Here is a tiny trained network, its code and every weight. The questions are about switching its units off for an input and a target symbol, where a switched-off unit gives its printed mean instead of its output.

import numpy as np


def w(rows, s, z=0):
    codes = np.array(rows[::2]) - 128.0
    scale = np.full(codes.shape[1], s)
    scale[-1] = z or s
    return codes * scale


def softmax(a):
    e = np.exp(a - a.max(-1, keepdims=True))
    return e / e.sum(-1, keepdims=True)


def log_softmax(a):
    a = a - a.max(-1, keepdims=True)
    return a - np.log(np.exp(a).sum(-1, keepdims=True))


def net(x, mask):
    ids = ['αβγδεηλμξπστφψω'.index(c) for c in x.split()]
    T = len(ids)
    res = E[ids] + P[:T]
    u = 0
    for l in range(2):
        r = res
        for j in range(3):
            rows = slice(4 * j, 4 * j + 4)
            q, k, v = (r @ M[l][rows].T for M in (Q, K, V))
            z = softmax(np.where(np.tri(T) > 0, q @ k.T / 4**0.5, -1e9)) @ v
            o = O[l][rows]
            res = res + np.where(mask[u + j], z, o[:, -1]) @ o[:, :-1]
        u += 3
    return log_softmax(res[-1] @ U[:, :-1].T + U[:, -1])


Q, K, V, O = {}, {}, {}, {}
E = w([
[173,185,174,110,123,127,57,81],'α',
[122,148,109,99,108,125,165,177],'β',
[138,123,130,204,32,113,70,75],'γ',
[175,140,159,254,160,142,105,126],'δ',
[197,14,136,123,167,67,77,128],'ε',
[119,151,103,98,104,132,161,169],'η',
[134,121,166,110,141,101,177,226],'λ',
[121,144,109,89,107,133,155,177],'μ',
[115,106,143,204,155,167,164,12],'ξ',
[122,187,95,134,250,112,99,71],'π',
[159,128,24,167,82,179,120,136],'σ',
[111,224,134,186,162,35,66,93],'τ',
[30,166,119,137,147,130,64,66],'φ',
[119,153,80,72,75,155,142,141],'ψ',
[175,98,46,142,60,58,146,42],'ω',
],0.014)
P = w([
[115,231,203,84,181,105,184,157],'0',
[154,218,171,104,171,141,118,143],'1',
[173,185,136,116,157,153,92,142],'2',
[186,159,117,131,142,155,78,144],'3',
[194,140,82,149,143,167,64,143],'4',
[196,126,60,167,136,173,53,143],'5',
[208,118,42,188,136,171,57,144],'6',
[220,107,28,206,133,176,49,149],'7',
[217,95,3,216,134,175,40,144],'8',
],0.0054)
Q[0] = w([
[116,248,80,130,128,182,72,70],'L0H0',
[136,151,125,60,141,150,220,159],'L0H0',
[61,131,185,171,161,88,145,111],'L0H0',
[104,162,41,85,91,128,170,160],'L0H0',
[131,168,124,186,193,124,93,47],'L0H1',
[116,68,162,59,80,109,188,54],'L0H1',
[101,57,176,109,144,147,222,215],'L0H1',
[148,102,62,37,123,140,165,221],'L0H1',
[137,121,103,109,80,173,137,140],'L0H2',
[145,154,113,154,150,93,67,101],'L0H2',
[155,89,102,158,134,118,117,159],'L0H2',
[127,140,114,160,174,98,64,72],'L0H2',
],0.013)
K[0] = w([
[154,140,50,181,105,206,125,64],'L0H0',
[85,195,116,26,144,149,178,149],'L0H0',
[37,158,212,211,189,86,123,68],'L0H0',
[46,153,23,77,60,121,191,151],'L0H0',
[148,69,85,206,148,146,128,70],'L0H1',
[53,173,164,8,152,55,77,32],'L0H1',
[57,181,202,89,192,99,145,194],'L0H1',
[114,137,111,7,140,126,161,223],'L0H1',
[114,150,101,62,109,159,151,155],'L0H2',
[157,78,103,176,106,119,104,95],'L0H2',
[137,122,84,122,140,131,101,166],'L0H2',
[168,77,102,190,143,119,120,62],'L0H2',
],0.011)
V[0] = w([
[61,186,95,174,161,109,89,115],'L0H0',
[103,74,187,186,148,105,132,169],'L0H0',
[165,86,113,129,220,106,21,115],'L0H0',
[204,200,122,70,124,193,139,73],'L0H0',
[58,127,177,185,106,122,27,106],'L0H1',
[129,82,96,145,173,133,188,2],'L0H1',
[201,133,94,141,71,32,120,111],'L0H1',
[45,149,182,91,117,77,116,46],'L0H1',
[163,110,115,128,105,213,167,71],'L0H2',
[75,203,205,82,168,148,150,104],'L0H2',
[187,104,73,121,113,223,133,149],'L0H2',
[96,89,109,72,93,242,112,131],'L0H2',
],0.0072)
O[0] = w([
[135,220,196,60,151,179,119,71,213],'L0H0',
[244,112,73,161,144,223,167,60,59],'L0H0',
[122,117,114,120,129,128,42,36,215],'L0H0',
[43,108,238,189,201,3,85,232,228],'L0H0',
[174,147,144,119,85,202,126,34,134],'L0H1',
[132,99,107,246,220,108,233,66,116],'L0H1',
[114,146,36,188,105,11,106,90,212],'L0H1',
[201,61,187,70,109,118,202,30,3],'L0H1',
[130,63,147,245,107,129,161,164,135],'L0H2',
[53,187,210,70,140,76,182,159,98],'L0H2',
[134,30,131,221,139,152,137,120,154],'L0H2',
[86,17,127,117,115,148,152,153,47],'L0H2',
],0.0053,0.0031)
Q[1] = w([
[133,190,216,187,163,171,151,25],'L1H0',
[131,37,130,100,125,143,183,189],'L1H0',
[135,81,141,129,173,103,204,97],'L1H0',
[178,39,104,115,124,103,231,173],'L1H0',
[153,2,131,85,66,191,200,171],'L1H1',
[73,120,157,169,143,138,227,207],'L1H1',
[109,66,87,195,130,128,189,183],'L1H1',
[154,189,147,161,166,153,158,167],'L1H1',
[93,107,78,62,9,162,202,125],'L1H2',
[130,66,66,62,97,103,185,137],'L1H2',
[137,91,31,122,81,167,126,195],'L1H2',
[139,98,90,91,70,254,215,131],'L1H2',
],0.0085)
K[1] = w([
[192,109,139,193,162,155,141,16],'L1H0',
[92,171,173,24,162,97,159,148],'L1H0',
[146,108,184,98,157,77,173,95],'L1H0',
[102,203,213,2,189,111,173,144],'L1H0',
[119,134,205,43,150,72,252,80],'L1H1',
[52,161,153,34,123,107,177,235],'L1H1',
[31,163,141,90,142,52,111,148],'L1H1',
[66,159,136,133,159,176,122,163],'L1H1',
[81,205,182,15,121,81,150,145],'L1H2',
[93,128,140,44,163,39,129,156],'L1H2',
[121,138,123,84,112,124,111,201],'L1H2',
[81,172,198,22,190,157,148,157],'L1H2',
],0.0098)
V[1] = w([
[63,168,124,154,48,221,126,125],'L1H0',
[135,146,139,80,255,156,77,145],'L1H0',
[97,192,44,97,130,141,132,167],'L1H0',
[75,119,32,134,167,103,138,116],'L1H0',
[146,43,89,90,132,115,114,126],'L1H1',
[165,98,105,106,34,62,85,101],'L1H1',
[83,157,119,72,115,55,66,136],'L1H1',
[92,160,164,130,156,109,95,106],'L1H1',
[85,117,110,158,234,156,141,38],'L1H2',
[188,133,194,191,166,168,185,137],'L1H2',
[181,168,76,162,84,59,207,142],'L1H2',
[54,132,191,140,59,97,179,95],'L1H2',
],0.0078)
O[1] = w([
[49,242,107,132,99,196,219,163,151],'L1H0',
[113,87,228,254,192,140,89,97,190],'L1H0',
[83,209,220,145,132,43,107,132,200],'L1H0',
[128,117,219,106,130,60,183,165,132],'L1H0',
[111,117,212,18,137,137,138,130,31],'L1H1',
[184,165,123,15,74,99,159,159,141],'L1H1',
[229,99,171,141,28,127,141,184,254],'L1H1',
[154,87,116,183,76,108,168,127,217],'L1H1',
[157,135,183,86,205,94,254,171,168],'L1H2',
[161,135,48,101,213,139,95,236,120],'L1H2',
[64,162,45,120,175,38,100,86,165],'L1H2',
[130,95,47,162,89,121,189,150,36],'L1H2',
],0.0065,0.0047)
U = w([
[142,31,118,210,90,151,50,127,134],'α',
[120,130,139,140,149,124,129,118,80],'β',
[151,171,67,91,115,167,130,114,149],'γ',
[116,116,79,207,173,183,31,91,101],'δ',
[129,93,170,67,176,132,90,98,177],'ε',
[120,128,139,129,155,125,124,121,92],'η',
[117,117,132,140,151,123,121,118,91],'λ',
[117,124,137,130,152,126,128,122,93],'μ',
[131,104,113,118,187,131,178,173,186],'ξ',
[110,116,198,175,185,98,130,116,49],'π',
[39,195,177,111,149,95,122,253,202],'σ',
[183,199,156,155,139,102,131,118,2],'τ',
[73,130,182,144,125,173,185,52,176],'φ',
[112,129,137,133,154,130,127,115,97],'ψ',
[98,88,98,154,153,53,116,72,110],'ω',
],0.0055,0.0072)

Each question gives the input, a string of symbols that net reads in full, and the target symbol t.
The units are the heads (4 rows each of Q, K, V and O). Each row of codes is followed by its name. A weight is (code - 128) times the scale printed after its matrix; where a second scale follows, it is the last column's (O and U).
mask holds one flag per head, layer by layer. A switched-off head (its flag False) gives its mean, the last column of its rows in O, instead of its output. The means were averaged over made-up inputs and are rounded, as every weight is.
A unit's drop is (log p(t) with every unit on - log p(t) with that unit switched off) / (log p(t) with every unit on - log p(t) with every unit switched off).
The circuit of an input: a set's keep is (log p(t) with only the set's units on - log p(t) with every unit switched off) / (log p(t) with every unit on - log p(t) with every unit switched off). Starting from all 6 units, units are removed one at a time, each time the one whose removal leaves the highest keep (on an exact tie, the one counted first), for as long as the keep stays at least 0.8.
units of the circuit, in order: the units of the circuit, biggest drop first
most important unit: the unit with the biggest drop
heads that matter: for each layer, one digit per head in row order, 1 if its drop is at least 0.15 and else 0, layers parted by /
input λ π δ δ ψ, target σ: heads that matter : 100 / 100
input π μ φ ξ φ ξ α, target ξ: most important unit : L1H2
input δ μ α, target δ: heads that matter : 000 / 110
input π λ λ τ γ α α δ λ, target α: heads that matter : 100 / 011
input φ φ ω ε ω ψ σ δ η, target σ: units of the circuit, in order : [L0H1; L1H0]
input η α ξ, target ξ: heads that matter : 010 / 001
input φ δ π ξ π σ φ, target σ: heads that matter : 010 / 100
input δ ω φ μ η ω γ ψ α, target γ: heads that matter : 000 / 110
input ω μ ψ σ β λ η τ, target σ: units of the circuit, in order : [L1H0; L0H1]
input δ ω π, target ω: units of the circuit, in order : [L0H1; L1H2; L1H0]
input τ σ μ ψ β ψ, target α: units of the circuit, in order : [L0H2; L1H1; L0H0]
input π ε δ β ψ α, target δ: units of the circuit, in order : [L1H1; L1H0; L0H1]
input σ σ μ λ φ μ π λ π, target σ: heads that matter : 011 / 100
input β π φ φ ξ α ε, target ε: heads that matter : 100 / 011
input μ π δ φ, target δ: most important unit : L1H1
input ω λ γ λ φ, target γ: units of the circuit, in order : [L1H0; L0H1; L1H1]
input φ π ω ω δ β, target σ: units of the circuit, in order : [L0H1; L1H0; L0H0]
input λ σ ψ, target σ: units of the circuit, in order : [L1H0; L0H1]
input δ μ ξ λ λ σ π γ, target γ: units of the circuit, in order : [L1H0; L1H1; L0H1]
input α β φ λ π, target π: units of the circuit, in order : [L1H0; L1H2; L0H1; L0H0]
input φ ω ε ω π, target ω: units of the circuit, in order : [L0H1; L1H2]
input σ α π σ γ μ σ μ δ, target δ: units of the circuit, in order : [L0H0; L1H1; L0H1]
input π ε φ α, target ε: most important unit : L0H0
input β γ τ λ λ ξ σ μ τ, target σ: heads that matter : 010 / 100
